Here is a tiny trained network, its code and every weight. The questions are about switching its units off for an input and a class, where a switched-off unit gives its printed mean instead of its output.

import numpy as np


def w(rows, s, z=0):
    codes = np.array(rows[::2]) - 128.0
    scale = np.full(codes.shape[1], s)
    scale[-1] = z or s
    return codes * scale


def norm(h):
    return h / np.sqrt((h * h).mean(-1, keepdims=True) + 1e-5)


def f(y):
    return np.maximum(y, 0)


def log_softmax(a):
    a = a - a.max(-1, keepdims=True)
    return a - np.log(np.exp(a).sum(-1, keepdims=True))


def net(x, mask):
    res = np.array(x, float).reshape(1, 7) / 4 @ E
    u = 0
    for l in range(3):
        y = f(norm(res) @ A[l][:, :-1].T + A[l][:, -1])
        res = res + np.where(mask[u : u + 10], y, B[l][:, -1]) @ B[l][:, :-1]
        u += 10
    return log_softmax(norm(res)[-1] @ U[:, :-1].T + U[:, -1])


A, B = {}, {}
E = w([
[147,165,108,186,204,184,130],'x0',
[251,98,104,181,58,117,142],'x1',
[127,134,127,127,127,129,128],'x2',
[108,149,132,192,144,44,200],'x3',
[73,112,103,195,65,187,135],'x4',
[128,127,128,127,127,129,132],'x5',
[127,131,126,128,127,126,129],'x6',
],0.003)
A[0] = w([
[144,125,152,67,212,81,118,67],'L0N1',
[139,132,117,56,218,88,118,63],'L0N2',
[86,131,147,53,145,204,63,80],'L0N3',
[2,113,122,168,101,183,131,33],'L0N4',
[38,134,120,103,166,160,125,8],'L0N5',
[34,137,122,40,76,71,119,60],'L0N6',
[35,147,141,169,174,50,153,82],'L0N7',
[44,129,140,82,186,102,127,1],'L0N8',
[110,163,114,147,184,154,113,62],'L0N9',
[100,153,114,146,236,175,128,61],'L0N10',
],0.0083,0.0019)
B[0] = w([
[58,162,113,166,31,176,131,233],'L0N1',
[47,176,135,149,33,157,148,232],'L0N2',
[135,114,30,68,188,104,225,250],'L0N3',
[39,196,134,160,2,154,128,243],'L0N4',
[188,206,170,77,171,79,49,214],'L0N5',
[142,17,207,206,177,181,130,251],'L0N6',
[139,106,25,34,182,152,198,253],'L0N7',
[204,206,167,113,165,38,46,226],'L0N8',
[144,72,164,179,145,159,153,185],'L0N9',
[119,18,198,170,149,148,109,227],'L0N10',
],0.0099,0.0046)
A[1] = w([
[134,132,107,202,190,163,104,45],'L1N1',
[125,154,82,101,117,131,92,70],'L1N2',
[157,140,109,137,117,103,105,10],'L1N3',
[211,137,83,157,106,79,57,102],'L1N4',
[170,109,3,48,167,129,186,83],'L1N5',
[186,179,160,99,164,80,64,2],'L1N6',
[90,219,131,163,31,135,114,18],'L1N7',
[157,2,221,193,129,115,99,65],'L1N8',
[154,103,124,166,68,131,119,147],'L1N9',
[244,157,120,163,127,85,89,71],'L1N10',
],0.0079,0.00066)
B[1] = w([
[159,80,154,108,111,128,176,167],'L1N1',
[117,103,130,146,142,110,147,143],'L1N2',
[132,130,106,134,120,111,87,140],'L1N3',
[94,193,167,109,186,77,96,170],'L1N4',
[148,160,62,119,204,99,253,227],'L1N5',
[182,205,124,167,134,98,54,162],'L1N6',
[134,141,101,154,1,136,114,253],'L1N7',
[203,22,167,169,163,170,104,238],'L1N8',
[94,184,155,73,213,146,156,209],'L1N9',
[122,185,117,112,141,85,38,176],'L1N10',
],0.0098,0.0055)
A[2] = w([
[140,119,91,97,164,126,211,75],'L2N1',
[126,45,47,129,97,67,61,22],'L2N2',
[128,2,152,148,117,74,95,16],'L2N3',
[142,163,87,165,162,84,65,32],'L2N4',
[140,85,84,118,104,86,92,2],'L2N5',
[100,62,51,76,118,131,27,51],'L2N6',
[105,64,68,218,150,124,75,52],'L2N7',
[114,90,11,98,119,63,98,74],'L2N8',
[146,82,69,151,124,69,68,62],'L2N9',
[100,101,44,136,51,132,79,69],'L2N10',
],0.0066,0.00087)
B[2] = w([
[182,76,2,84,98,38,128,251],'L2N1',
[159,174,110,135,132,143,105,128],'L2N2',
[83,51,127,227,157,187,66,207],'L2N3',
[74,138,156,65,130,97,62,212],'L2N4',
[211,62,84,121,104,125,92,128],'L2N5',
[226,132,119,189,85,73,141,130],'L2N6',
[166,67,216,45,94,86,121,168],'L2N7',
[104,91,160,120,185,127,166,163],'L2N8',
[71,191,147,120,198,228,161,137],'L2N9',
[73,141,163,143,46,118,79,239],'L2N10',
],0.0069,0.0031)
U = w([
[78,167,126,151,1,156,124,254],'0',
[139,199,168,101,200,79,38,67],'1',
[147,111,39,100,168,97,220,112],'2',
[161,21,183,176,158,182,107,56],'3',
],0.0084,0.00068)

Each question gives the input, the list of numbers given to net, and the class t.
The units are the neurons (one row each of A and B). Each row of codes is followed by its name. A weight is (code - 128) times the scale printed after its matrix; where a second scale follows, it is the last column's (A, B and U).
mask holds one flag per neuron, layer by layer. A switched-off neuron (its flag False) gives its mean, the last column of its row in B, instead of its output. The means were averaged over made-up inputs and are rounded, as every weight is.
A unit's drop is (log p(t) with every unit on - log p(t) with that unit switched off) / (log p(t) with every unit on - log p(t) with every unit switched off).
The circuit of an input: a set's keep is (log p(t) with only the set's units on - log p(t) with every unit switched off) / (log p(t) with every unit on - log p(t) with every unit switched off). Starting from the 12 units with the biggest drops (on a tie, the unit counted first), units are removed one at a time, each time the one whose removal leaves the highest keep (on an exact tie, the one counted first), for as long as the keep stays at least 0.8.
circuit, biggest first: the units of the circuit, biggest drop first
k most important neurons: the k neurons with the biggest drops, biggest first
top k neurons in layer l: the k neurons of layer l with the biggest drops, biggest first
input [4,-3,5,-1,-3,5,8], class 3: circuit, biggest first -> [L0N10]
input [-6,0,-8,5,4,-1,3], class 3: 3 most important neurons -> [L0N6; L0N3; L1N8]
input [-1,-4,7,-5,4,-5,-2], class 2: 3 most important neurons -> [L0N3; L0N2; L0N1]
input [-5,0,-4,4,-1,-3,4], class 3: top 2 neurons in layer 0 -> [L0N6; L0N3]
input [-6,-7,6,-8,6,-5,-2], class 2: 3 most important neurons -> [L0N3; L0N1; L0N2]
input [6,-7,0,6,-3,4,-4], class 1: 3 most important neurons -> [L0N8; L0N5; L0N6]
input [-8,-7,6,5,-6,3,3], class 3: top 4 neurons in layer 0 -> [L0N6; L0N4; L0N3; L0N1]
input [-6,-1,-5,4,-7,3,6], class 0: top 2 neurons in layer 0 -> [L0N1; L0N2]
input [5,-6,0,5,-7,-3,3], class 0: top 4 neurons in layer 0 -> [L0N2; L0N1; L0N6; L0N3]
input [7,-3,-7,1,-7,7,3], class 0: 4 most important neurons -> [L0N2; L0N1; L0N6; L1N7]
input [-5,-8,1,-7,2,5,-8], class 1: 3 most important neurons -> [L0N5; L0N8; L0N7]
input [7,-5,-3,-1,4,-7,5], class 3: 2 most important neurons -> [L0N10; L0N9]
input [1,3,2,-8,-5,0,5], class 2: 2 most important neurons -> [L0N3; L0N4]
input [-5,-8,4,8,-4,5,-3], class 1: 4 most important neurons -> [L0N8; L0N5; L0N3; L1N6]
input [8,4,6,-8,7,-4,-2], class 2: 4 most important neurons -> [L0N2; L0N1; L0N6; L0N3]
input [7,6,-1,1,-7,-6,6], class 0: 2 most important neurons -> [L0N6; L0N7]
input [7,-1,-1,6,-2,-7,-2], class 3: top 2 neurons in layer 0 -> [L0N10; L0N3]
input [2,-8,2,2,2,-6,-7], class 1: circuit, biggest first -> [L0N5]
input [1,-7,-7,-8,-6,-7,1], class 2: top 2 neurons in layer 0 -> [L0N3; L0N4]
input [7,-1,-8,-8,1,-6,-4], class 2: circuit, biggest first -> [L0N3]
input [-3,7,-1,1,-7,-6,0], class 0: top 4 neurons in layer 0 -> [L0N6; L0N7; L0N3; L0N10]
